Here is a tiny trained network, its code and every weight. The questions are about switching its units off for an input and a class, where a switched-off unit gives its printed mean instead of its output.

import numpy as np


def w(rows, s, z=0):
    codes = np.array(rows[::2]) - 128.0
    scale = np.full(codes.shape[1], s)
    scale[-1] = z or s
    return codes * scale


def f(y):
    return np.maximum(y, 0)


def log_softmax(a):
    a = a - a.max(-1, keepdims=True)
    return a - np.log(np.exp(a).sum(-1, keepdims=True))


def net(x, mask):
    res = np.array(x, float).reshape(1, 5) / 4 @ E
    y = f(res @ A[0][:, :-1].T + A[0][:, -1])
    res = res + np.where(mask, y, B[0][:, -1]) @ B[0][:, :-1]
    return log_softmax(res[-1] @ U[:, :-1].T + U[:, -1])


A, B = {}, {}
E = w([
[116,133,121,92,106,120,198,175,101,138,195,107],'x0',
[121,113,123,125,128,141,125,142,124,138,111,118],'x1',
[167,181,171,163,138,75,129,136,112,183,92,69],'x2',
[129,112,161,128,142,124,130,119,122,124,137,131],'x3',
[253,104,119,94,118,121,90,165,126,89,140,126],'x4',
],0.02)
A[0] = w([
[105,113,137,121,146,137,62,107,217,116,95,148,160],'N0',
[50,103,117,131,111,169,191,111,169,75,117,200,193],'N1',
[200,46,94,6,60,160,65,139,146,25,161,216,161],'N2',
[135,136,132,191,184,138,8,65,177,91,15,187,254],'N3',
[42,125,123,148,96,176,156,64,115,124,142,147,180],'N4',
[254,173,176,156,90,63,115,165,71,167,95,60,71],'N5',
[59,201,166,210,147,100,188,73,90,236,81,90,160],'N6',
],0.0096,0.0095)
B[0] = w([
[154,128,121,172,135,144,60,135,158,100,127,138,177],'N0',
[109,113,65,135,194,109,131,138,116,43,98,96,201],'N1',
[159,94,141,134,118,172,134,133,107,117,149,160,251],'N2',
[141,99,136,241,104,133,4,53,192,143,117,109,251],'N3',
[103,144,91,129,197,77,135,159,132,84,81,91,190],'N4',
[99,149,124,116,189,65,129,120,105,98,76,89,211],'N5',
[113,168,145,104,84,87,107,154,158,193,161,169,216],'N6',
],0.018,0.028)
U = w([
[130,126,109,180,207,89,98,67,184,69,33,51,84],'0',
[85,153,96,79,207,80,254,139,37,68,74,63,250],'1',
[102,154,145,170,62,86,96,80,214,229,121,183,104],'2',
[86,208,154,62,71,93,237,177,133,216,170,145,135],'3',
[171,68,143,172,98,247,108,77,181,96,131,206,36],'4',
[159,50,109,78,106,187,221,182,84,103,231,199,98],'5',
],0.0093,0.0023)

Each question gives the input, the list of numbers given to net, and the class t.
The units are the neurons (one row each of A and B). Each row of codes is followed by its name. A weight is (code - 128) times the scale printed after its matrix; where a second scale follows, it is the last column's (A, B and U).
mask holds one flag per neuron, in row order. A switched-off neuron (its flag False) gives its mean, the last column of its row in B, instead of its output. The means were averaged over made-up inputs and are rounded, as every weight is.
A unit's drop is (log p(t) with every unit on - log p(t) with that unit switched off) / (log p(t) with every unit on - log p(t) with every unit switched off).
The circuit of an input: a set's keep is (log p(t) with only the set's units on - log p(t) with every unit switched off) / (log p(t) with every unit on - log p(t) with every unit switched off). Starting from all 7 units, units are removed one at a time, each time the one whose removal leaves the highest keep (on an exact tie, the one counted first), for as long as the keep stays at least 0.8.
circuit, biggest first: the units of the circuit, biggest drop first
unit that matters most: the unit with the biggest drop
k most important neurons: the k neurons with the biggest drops, biggest first
drop when u is switched off: that unit's drop, to one decimal
input [2,4,-5,-6,6], class 5: most important neuron	N3
input [8,-1,5,0,-7], class 3: circuit, biggest first	N3, N6
input [-1,-4,1,-3,-2], class 2: circuit, biggest first	N5, N1
input [5,-3,-3,6,1], class 5: 2 most important neurons	N3, N5
input [8,-1,-6,-1,2], class 5: 2 most important neurons	N3, N2
input [4,7,0,1,3], class 5: 3 most important neurons	N3, N4, N1
input [4,0,1,-5,-6], class 3: 2 most important neurons	N6, N3
input [1,-6,0,2,3], class 5: 3 most important neurons	N3, N4, N1
input [1,-8,1,8,-4], class 3: 2 most important neurons	N3, N6
input [8,8,6,-6,-1], class 3: 2 most important neurons	N3, N6
input [6,-5,4,-4,0], class 3: circuit, biggest first	N3, N1
input [-7,0,0,-4,1], class 4: circuit, biggest first	N5, N4
input [6,0,-8,-7,3], class 5: 2 most important neurons	N3, N2
input [5,-7,8,2,0], class 3: unit that matters most	N6
input [1,7,7,3,2], class 1: 2 most important neurons	N3, N5
input [8,6,0,-2,-5], class 1: 2 most important neurons	N3, N4
input [8,-8,1,-1,-3], class 3: 3 most important neurons	N3, N5, N6
input [7,-4,6,8,0], class 3: 4 most important neurons	N3, N6, N1, N4
input [2,-6,8,-1,2], class 1: 2 most important neurons	N3, N5
input [-8,-5,6,1,-7], class 2: circuit, biggest first	N6
input [6,5,-5,1,-7], class 1: drop when N3 is switched off	0.6
input [0,3,-7,-6,2], class 4: drop when N2 is switched off	1.0
input [8,2,-2,4,-4], class 1: drop when N3 is switched off	0.8
input [2,1,-4,4,-5], class 1: drop when N3 is switched off	0.8
